Each matrix's rows are made from only a few directions, up to rounding. Fill in the rest of each cut row.
In the rows, 128 means zero.
Made from 2 directions:
[[183 213 205 197 199]
 [ 98  87  93 103  89]
 [111 140 148 185 101]]
Cut rows, each with the rest of it:
[112 132 139 168] -> [104]
[ 94 115 127 169] -> [79]
[109 103 106 112] -> [103]

Made from 2 directions:
[[110 115  97 142 117]
 [110 126 103 121 119]
 [124 145 133  93 130]
 [164 100 160 204 140]]
Cut rows, each with the rest of it:
[ 81 136  70  82] -> [107]
[ 82 143  76  70] -> [109]
[146 104 139 187] -> [132]
[135 113 129 161] -> [128]
[153 123 158 152] -> [139]

Made from 3 directions:
[[ 67  52 127 128 135]
 [157 181 111 122  95]
 [107 106 137 128 117]
 [212 225 148 132 126]
 [161 128 217 150 177]]
Cut rows, each with the rest of it:
[185 186 178 137] -> [127]
[ 82  84  99 121] -> [116]
[ 93  71 141 133] -> [157]
[ 86  93 100 121] -> [107]

Made from 2 directions:
[[113 124  91 134 160]
 [127 124 131 142 112]
 [110 122  85 138 163]
 [127 132 121 112 150]]
Cut rows, each with the rest of it:
[133 131 140 121] -> [123]
[132 125 141 143] -> [101]
[129 124 136 144] -> [104]
[129 127 131 131] -> [122]
[138 125 158 149] -> [78]

Made from 3 directions:
[[ 86 128  94 157 146]
 [147 114 160 152 122]
 [ 41 150 216  55 164]
 [127 135 119 111 127]]
Cut rows, each with the rest of it:
[202 116 137 136] -> [97]
[ 88 137  91 128] -> [144]
[ 38 143 170  98] -> [166]
[172 124 114 129] -> [109]
[192 124  92 133] -> [100]
[135 118 165 142] -> [127]

Made from 2 directions:
[[205 199  49  65  80]
 [148 146 107 112 116]
 [ 91 106 180 129 111]]
Cut rows, each with the rest of it:
[162 156  88] -> [109 119]
[111 115 150] -> [134 128]
[145 144 110] -> [114 117]
[152 151 103] -> [107 111]
[125 134 142] -> [109 100]
[141 140 114] -> [117 120]

Made from 3 directions:
[[120 132 125 110 133]
 [172 128 142 165 131]
 [179 142 123 162 146]
 [109 132 108 122 128]
 [151 119 173 118 126]]
Cut rows, each with the rest of it:
[118 106 150 144] -> [103]
[122 133 115 126] -> [131]
[ 85 114 125 114] -> [109]
[128 122 140 129] -> [122]

Made from 3 directions:
[[158 140 113 118 114]
 [163 140 120 131 117]
 [123 122 138 145 136]
 [210 143 107 144 107]
 [100 159 161 127 135]]
Cut rows, each with the rest of it:
[109  91 124 142] -> [142]
[105 118 123 112] -> [130]
[ 92  74 122 142] -> [148]
[ 46 121 167 131] -> [156]
[ 81  99 127 119] -> [141]
[134 154 158 154] -> [135]
[137 121 113 119] -> [122]

Made from 3 directions:
[[119 179 125 132  74]
 [110 112  87 177 173]
 [140  87 128  95 155]
 [128  88 118 141 179]
 [ 98 137  79 211 165]]
Cut rows, each with the rest of it:
[126 175 140 123] -> [74]
[126  89 107 137] -> [176]
[127 150 135 127] -> [104]
[131  68 114 135] -> [197]
[118 200 129 127] -> [49]
[108 130 100 193] -> [162]
[149  96 143  54] -> [122]

Made from 2 directions:
[[111 157 100 142 125]
 [ 91 147 123 144 127]
 [152 124 120 121 128]]
Cut rows, each with the rest of it:
[ 82 159 114] -> [150 126]
[131 122 134] -> [125 129]
[ 92 163 104] -> [149 125]
[135  54 219] -> [100 136]
[176  85 157] -> [101 132]

Made from 2 directions:
[[140 210 129 167  96]
 [134 157 133 142 122]
 [116  80 114 106 132]
 [130 132 133 130 132]]
Cut rows, each with the rest of it:
[128 126 128 127] -> [129]
[120 117 108 125] -> [110]
[133 152 131 139] -> [122]
[130 130 133 128] -> [133]
[124 128 118 129] -> [116]
[137 190 129 158] -> [104]
[129 105 141 116] -> [152]

Made from 3 directions:
[[131 112 155 157 167]
 [189  52  98 215 200]
 [127  92  58 164 134]
 [ 99 157 221 115 153]
 [167 147 155  96 109]]
Cut rows, each with the rest of it:
[193 142 191 104] -> [132]
[135 128 122 124] -> [122]
[114 151 149 102] -> [112]
[173 112 122 138] -> [136]
[ 87 106 107 167] -> [156]

Made from 2 directions:
[[150 122  86 102 128]
 [101 120 150 160 106]
 [101 127 163 160 115]
 [124 155 187 134 165]]
Cut rows, each with the rest of it:
[161 128  84] -> [ 89 142]
[141 127 109] -> [113 132]
[101 113 135] -> [160  96]
[131 131 131] -> [125 134]
[124 131 139] -> [133 130]
[ 92 116 155] -> [171  97]

Made from 3 directions:
[[111 178 126 165 146]
 [ 94 224 119 170 121]
 [132 165 116 144 162]
 [132 137 123 126 135]
 [140 104 127 109 127]]
Cut rows, each with the rest of it:
[116 176 121 150] -> [137]
[129 130 125 120] -> [120]
[125 113 135 131] -> [124]
[132 120 127 121] -> [127]
[ 94 177 134 162] -> [105]
[140  57 142 101] -> [110]
[ 94 200 128 172] -> [121]

Made from 2 directions:
[[133 105 168 202 113]
 [179 122  50  95  75]
 [102 149 132  85 163]]
Cut rows, each with the rest of it:
[111 133 147 128] -> [147]
[ 98 136 165 133] -> [161]
[131 120 139 152] -> [121]
[137 125 117 127] -> [118]

Made from 3 directions:
[[125 161  69 100 160]
 [138 126 139 132 150]
 [134 126  87 149 136]
 [133 129 129 128 141]]
Cut rows, each with the rest of it:
[114  91 205 147] -> [52]
[149 138  56 151] -> [184]
[133 162  94  93] -> [182]
[139 124  88 154] -> [146]

Made from 3 directions:
[[138  85 139 114 175]
 [104  46  71 183 193]
 [169 169 192  70 116]
 [150 125 122 153 158]]
Cut rows, each with the rest of it:
[142 176 106 177] -> [107]
[111 116 124 120] -> [121]
[109 121 115 132] -> [117]
[193 187 172 120] -> [134]
[162 157 132 152] -> [139]

Made from 2 directions:
[[104  91 108 126 148]
 [175 168 145  92 101]
 [192 164 139  56  99]]
Cut rows, each with the rest of it:
[118 113 120 127] -> [136]
[ 72  86 112 178] -> [157]
[112 123 128 151] -> [134]

Made from 2 directions:
[[127 159 127  89 189]
 [108 142  89  84 152]
 [109 127  91 103 124]
 [144 107 160 176  89]]
Cut rows, each with the rest of it:
[125  83 122 180] -> [39]
[121 151 114  91] -> [172]
[142 164 156 104] -> [199]
[109 163  91  60] -> [194]

Made from 3 directions:
[[195 156 130  55 184]
 [104 108 129 163 100]
 [109 125 141 153  89]
 [114 105 138 164  87]
 [130 128 129 127 127]]
Cut rows, each with the rest of it:
[142 130 126 115] -> [142]
[129 132 126 122] -> [135]
[144  90 142 156] -> [92]
[123 140 117 115] -> [152]

Made from 2 directions:
[[118 110 127 128 127]
 [128 128 128 127 128]
 [129 136 127 119 126]
 [105 104 121 103 119]]
Cut rows, each with the rest of it:
[130 122 130 144] -> [133]
[136 146 128 120] -> [126]
[123 115 128 135] -> [130]
[102 109 119  86] -> [114]
[ 80  84 113  65] -> [107]

Made from 2 directions:
[[133 136 114 121 128]
 [129 148 111 116 117]
 [114 113 162 144 122]
 [134 144 105 115 125]]
Cut rows, each with the rest of it:
[113 143 139 127] -> [103]
[139 167  78  99] -> [117]
[123 131 135 129] -> [120]
[105 129 164 140] -> [103]
[ 95  93 210 167] -> [113]
[122 131 135 130] -> [120]
[131 142 113 119] -> [123]

Made from 2 directions:
[[ 61  53 131  94  48]
 [178 165 156 197 163]
 [ 56  45 136  99  39]
 [102 110 110  87 113]]
Cut rows, each with the rest of it:
[ 93  85 135 118] -> [82]
[130 152  90  74] -> [160]
[171 163 148 182] -> [161]
[117 112 136 133] -> [110]
[160 161 132 152] -> [162]
[159 142 162 195] -> [137]
[ 95 107 103  73] -> [110]

Made from 3 directions:
[[156 109 140 120 126]
 [189 139 124 146 124]
 [139 129 133 136 129]
 [ 54 143 103 108 129]
 [120 120 142 133 131]]
Cut rows, each with the rest of it:
[127 114 122] -> [101 124]
[148 119 159] -> [156 134]
[147 140 132] -> [152 130]
[182 135 119] -> [133 123]
[108 121 138] -> [128 131]
[126  86 194] -> [151 140]
[106 134 108] -> [109 125]

Made from 3 directions:
[[ 99 143 133 158  84]
 [158 139 191  92 209]
 [129 129 134 127 133]
 [144  87 135 114 145]]
Cut rows, each with the rest of it:
[130 118 123 127] -> [127]
[131 132 147 123] -> [142]
[148 142 149 103] -> [178]

Made from 3 directions:
[[ 39  74 152  79 107]
 [135 109 146  96 152]
 [118 117 131 107 152]
 [157 140 131 145 112]]
Cut rows, each with the rest of it:
[ 56 104 118  96] -> [156]
[119 132 113 122] -> [163]
[189 155 126 155] -> [126]
